Below are the code and all the weights of a small trained network. Each question names an input and a class and asks about switching units off, where a switched-off unit gives its printed mean instead of its output.

import numpy as np


def w(rows, s, z=0):
    codes = np.array(rows[::2]) - 128.0
    scale = np.full(codes.shape[1], s)
    scale[-1] = z or s
    return codes * scale


def norm(h):
    return h / np.sqrt((h * h).mean(-1, keepdims=True) + 1e-5)


def f(y):
    return y / 2 * (1 + np.tanh(0.7978845608 * (y + 0.044715 * y**3)))


def log_softmax(a):
    a = a - a.max(-1, keepdims=True)
    return a - np.log(np.exp(a).sum(-1, keepdims=True))


def net(x, mask):
    res = np.array(x, float).reshape(1, 8) / 4 @ E
    u = 0
    for l in range(2):
        y = f(norm(res) @ A[l][:, :-1].T + A[l][:, -1])
        res = res + np.where(mask[u : u + 4], y, B[l][:, -1]) @ B[l][:, :-1]
        u += 4
    return log_softmax(norm(res)[-1] @ U[:, :-1].T + U[:, -1])


A, B = {}, {}
E = w([
[66,72,44,216,250],'x0',
[107,113,113,129,52],'x1',
[245,85,128,80,86],'x2',
[160,207,172,145,82],'x3',
[176,180,52,213,125],'x4',
[254,130,113,201,173],'x5',
[122,115,6,143,8],'x6',
[222,189,240,145,92],'x7',
],0.0072)
A[0] = w([
[77,183,161,166,155,92],'0.n1',
[180,22,56,92,146,207],'0.n2',
[79,116,22,175,251,253],'0.n3',
[140,119,1,147,68,71],'0.n4',
],0.0082,0.0064)
B[0] = w([
[183,98,138,44,151,132],'0.n1',
[35,254,153,188,230,211],'0.n2',
[44,117,148,167,229,255],'0.n3',
[53,137,92,113,113,161],'0.n4',
],0.0096,0.0085)
A[1] = w([
[208,157,169,127,129,202],'1.n1',
[115,135,252,72,96,253],'1.n2',
[132,157,34,152,105,206],'1.n3',
[179,128,123,87,35,60],'1.n4',
],0.013,0.0043)
B[1] = w([
[147,64,92,164,176,201],'1.n1',
[58,118,116,174,233,254],'1.n2',
[98,135,250,82,142,165],'1.n3',
[84,164,140,164,160,175],'1.n4',
],0.013,0.0097)
U = w([
[250,139,119,143,125,84],'0',
[175,120,108,61,77,3],'1',
[118,163,132,89,56,67],'2',
[86,136,123,145,214,211],'3',
],0.019,0.0067)

Each question gives the input, the list of numbers given to net, and the class t.
The units are the neurons (one row each of A and B). Each row of codes is followed by its name. A weight is (code - 128) times the scale printed after its matrix; where a second scale follows, it is the last column's (A, B and U).
mask holds one flag per neuron, layer by layer. A switched-off neuron (its flag False) gives its mean, the last column of its row in B, instead of its output. The means were averaged over made-up inputs and are rounded, as every weight is.
A unit's drop is (log p(t) with every unit on - log p(t) with that unit switched off) / (log p(t) with every unit on - log p(t) with every unit switched off).
The circuit of an input: a set's keep is (log p(t) with only the set's units on - log p(t) with every unit switched off) / (log p(t) with every unit on - log p(t) with every unit switched off). Starting from all 8 units, units are removed one at a time, each time the one whose removal leaves the highest keep (on an exact tie, the one counted first), for as long as the keep stays at least 0.8.
circuit, biggest first: the units of the circuit, biggest drop first
unit that matters most: the unit with the biggest drop
k most important neurons: the k neurons with the biggest drops, biggest first
k most important neurons of layer l: the k neurons of layer l with the biggest drops, biggest first
drop of u: that unit's drop, to one decimal
input [-3,-1,7,7,6,5,3,-1], class 0: unit that matters most	1.n2
input [-5,2,-3,-4,-5,6,8,-2], class 2: circuit, biggest first	[1.n2; 0.n3]
input [-3,0,8,-3,1,6,-7,1], class 0: 2 most important neurons	[0.n3; 1.n4]
input [2,-5,-1,4,5,6,-8,5], class 0: 3 most important neurons of layer 1	[1.n2; 1.n4; 1.n3]
input [-7,2,7,-3,-1,2,3,-7], class 2: circuit, biggest first	[1.n2; 1.n1]
input [-3,4,8,1,6,4,-5,-1], class 0: circuit, biggest first	[1.n2; 0.n3]
input [-1,5,-2,5,6,8,-2,-1], class 0: 2 most important neurons	[1.n2; 0.n2]
input [0,1,7,-2,-1,3,7,6], class 0: 2 most important neurons	[1.n2; 0.n3]
input [-2,-1,-4,5,6,-4,6,1], class 2: drop of 1.n2	0.3
input [-4,3,8,-2,8,-5,3,-2], class 2: drop of 1.n2	0.3
input [3,4,-1,7,8,-4,3,4], class 2: drop of 1.n2	0.4
